Here is a tiny trained network, its code and every weight. The questions are about switching its units off for an input and a class, where a switched-off unit gives its printed mean instead of its output.

import numpy as np


def w(rows, s, z=0):
    codes = np.array(rows[::2]) - 128.0
    scale = np.full(codes.shape[1], s)
    scale[-1] = z or s
    return codes * scale


def norm(h):
    return h / np.sqrt((h * h).mean(-1, keepdims=True) + 1e-5)


def f(y):
    return y / 2 * (1 + np.tanh(0.7978845608 * (y + 0.044715 * y**3)))


def log_softmax(a):
    a = a - a.max(-1, keepdims=True)
    return a - np.log(np.exp(a).sum(-1, keepdims=True))


def net(x, mask):
    res = np.array(x, float).reshape(1, 5) / 4 @ E
    u = 0
    for l in range(3):
        y = f(norm(res) @ A[l][:, :-1].T + A[l][:, -1])
        res = res + np.where(mask[u : u + 13], y, B[l][:, -1]) @ B[l][:, :-1]
        u += 13
    return log_softmax(norm(res)[-1] @ U[:, :-1].T + U[:, -1])


A, B = {}, {}
E = w([
[146,126,140,77,127,123],'x0',
[214,200,104,97,81,254],'x1',
[132,78,55,176,149,83],'x2',
[222,245,99,149,145,120],'x3',
[69,129,66,62,68,180],'x4',
],0.0065)
A[0] = w([
[99,98,114,154,164,51,137],'L0N0',
[82,138,133,74,109,204,61],'L0N1',
[111,48,150,200,134,84,92],'L0N2',
[158,207,74,56,62,208,2],'L0N3',
[157,69,64,138,149,89,109],'L0N4',
[163,197,108,76,90,197,56],'L0N5',
[228,206,221,136,184,146,115],'L0N6',
[194,159,101,131,81,254,81],'L0N7',
[222,112,95,144,157,209,95],'L0N8',
[70,95,103,80,98,135,65],'L0N9',
[84,80,158,11,40,180,83],'L0N10',
[164,230,111,180,171,87,104],'L0N11',
[159,137,163,101,86,230,56],'L0N12',
],0.0079,0.0047)
B[0] = w([
[180,137,71,164,157,188,207],'L0N0',
[109,201,109,141,112,130,164],'L0N1',
[171,82,148,197,108,185,195],'L0N2',
[174,87,128,254,143,184,228],'L0N3',
[175,116,102,124,111,193,163],'L0N4',
[124,77,128,240,94,148,213],'L0N5',
[148,236,195,120,42,102,241],'L0N6',
[158,128,38,200,227,182,254],'L0N7',
[105,82,91,153,229,172,198],'L0N8',
[67,144,120,94,72,180,151],'L0N9',
[63,252,156,80,161,145,221],'L0N10',
[96,227,144,128,129,114,216],'L0N11',
[142,173,95,155,125,85,191],'L0N12',
],0.0079,0.0052)
A[1] = w([
[118,153,135,131,163,100,65],'L1N0',
[143,134,126,105,163,124,71],'L1N1',
[134,175,255,116,38,92,50],'L1N2',
[194,88,189,42,195,87,103],'L1N3',
[107,68,148,135,168,41,52],'L1N4',
[252,139,152,138,145,50,32],'L1N5',
[237,120,131,118,119,49,41],'L1N6',
[84,57,190,163,143,145,22],'L1N7',
[131,176,140,126,117,117,3],'L1N8',
[96,61,141,160,153,10,7],'L1N9',
[118,251,153,96,89,130,94],'L1N10',
[124,130,128,131,141,127,110],'L1N11',
[198,54,86,124,63,142,11],'L1N12',
],0.007,0.0032)
B[1] = w([
[106,126,127,145,139,107,115],'L1N0',
[110,126,124,134,132,115,102],'L1N1',
[193,132,208,107,74,44,176],'L1N2',
[112,165,98,123,204,147,107],'L1N3',
[163,121,98,149,167,183,111],'L1N4',
[113,169,156,148,102,181,174],'L1N5',
[120,160,167,133,127,194,132],'L1N6',
[200,101,134,152,117,132,137],'L1N7',
[95,90,129,149,119,113,114],'L1N8',
[147,120,94,146,152,167,117],'L1N9',
[120,1,123,139,146,48,254],'L1N10',
[117,127,128,131,130,122,125],'L1N11',
[127,120,151,95,154,52,126],'L1N12',
],0.0078,0.0034)
A[2] = w([
[146,10,107,150,127,139,52],'L2N0',
[181,115,159,66,126,107,59],'L2N1',
[176,127,142,150,187,91,174],'L2N2',
[141,127,125,128,145,66,36],'L2N3',
[100,102,138,98,157,174,36],'L2N4',
[106,130,132,89,114,137,2],'L2N5',
[149,131,142,163,87,191,42],'L2N6',
[112,158,86,77,66,139,105],'L2N7',
[175,42,110,141,175,146,12],'L2N8',
[112,114,168,133,142,142,35],'L2N9',
[119,103,201,134,142,170,64],'L2N10',
[104,56,123,138,150,161,145],'L2N11',
[147,152,59,109,80,89,90],'L2N12',
],0.012,0.0038)
B[2] = w([
[166,16,168,15,123,142,232],'L2N0',
[64,193,188,96,139,208,123],'L2N1',
[21,140,75,137,70,234,254],'L2N2',
[58,102,97,186,70,116,118],'L2N3',
[111,153,213,148,69,147,131],'L2N4',
[126,133,208,109,126,189,116],'L2N5',
[124,102,22,175,144,140,207],'L2N6',
[194,89,121,42,250,146,147],'L2N7',
[67,72,179,88,31,194,221],'L2N8',
[179,151,147,143,120,110,111],'L2N9',
[211,150,123,190,49,129,142],'L2N10',
[178,108,238,109,65,106,218],'L2N11',
[254,86,116,179,165,89,131],'L2N12',
],0.006,0.0045)
U = w([
[211,99,84,83,172,67,36],'0',
[21,151,135,26,151,145,120],'1',
[148,1,118,114,111,171,194],'2',
[133,182,208,125,75,67,148],'3',
[135,177,70,207,144,182,192],'4',
[98,99,96,129,134,49,1],'5',
],0.018,0.0063)

Each question gives the input, the list of numbers given to net, and the class t.
The units are the neurons (one row each of A and B). Each row of codes is followed by its name. A weight is (code - 128) times the scale printed after its matrix; where a second scale follows, it is the last column's (A, B and U).
mask holds one flag per neuron, layer by layer. A switched-off neuron (its flag False) gives its mean, the last column of its row in B, instead of its output. The means were averaged over made-up inputs and are rounded, as every weight is.
A unit's drop is (log p(t) with every unit on - log p(t) with that unit switched off) / (log p(t) with every unit on - log p(t) with every unit switched off).
The circuit of an input: a set's keep is (log p(t) with only the set's units on - log p(t) with every unit switched off) / (log p(t) with every unit on - log p(t) with every unit switched off). Starting from the 12 units with the biggest drops (on a tie, the unit counted first), units are removed one at a time, each time the one whose removal leaves the highest keep (on an exact tie, the one counted first), for as long as the keep stays at least 0.8.
units of the circuit, in order: the units of the circuit, biggest drop first
unit that matters most: the unit with the biggest drop
top k neurons: the k neurons with the biggest drops, biggest first
top k neurons in layer l: the k neurons of layer l with the biggest drops, biggest first
drop of u: that unit's drop, to one decimal
input [-4,2,-6,-5,6], class 1: units of the circuit, in order => (L0N10)
input [-8,5,0,-5,-4], class 2: top 2 neurons => (L0N10 L0N11)
input [-6,-3,8,7,6], class 0: top 2 neurons => (L0N3 L0N7)
input [-6,-3,1,8,-4], class 3: units of the circuit, in order => (L0N7 L0N6)
input [-4,1,-4,-6,-1], class 3: units of the circuit, in order => (L0N7 L0N8)
input [8,-7,-7,-2,-3], class 4: top 3 neurons => (L1N10 L0N5 L1N3)
input [-5,-8,8,3,-7], class 2: top 4 neurons in layer 0 => (L0N6 L0N10 L0N2 L0N12)
input [-7,-1,-4,-3,1], class 3: top 2 neurons in layer 1 => (L1N10 L1N2)
input [6,7,-7,-7,5], class 4: top 3 neurons => (L0N3 L0N5 L0N7)
input [-5,4,8,0,1], class 2: top 2 neurons => (L0N10 L0N6)
input [2,-8,-2,7,6], class 5: top 2 neurons => (L0N3 L0N7)
input [-8,0,0,0,-7], class 3: top 3 neurons in layer 0 => (L0N7 L0N6 L0N3)
input [-5,-2,1,4,-3], class 3: top 2 neurons => (L0N7 L0N6)
input [7,3,4,0,-8], class 3: units of the circuit, in order => (L0N6)
input [5,3,-7,-8,-1], class 1: top 2 neurons => (L0N10 L0N6)
input [-2,6,-8,-7,5], class 4: top 2 neurons => (L0N3 L0N7)
input [8,-7,-8,0,-1], class 1: top 3 neurons => (L1N3 L0N5 L0N6)
input [-2,1,7,1,3], class 2: top 2 neurons in layer 0 => (L0N6 L0N10)
input [-2,-1,-2,-2,-8], class 3: top 3 neurons => (L0N7 L0N6 L1N2)
input [-7,4,4,-5,5], class 1: unit that matters most => L0N10
input [5,-2,8,1,6], class 0: drop of L2N12 => 0.1
input [5,1,8,6,8], class 2: drop of L0N6 => 0.6
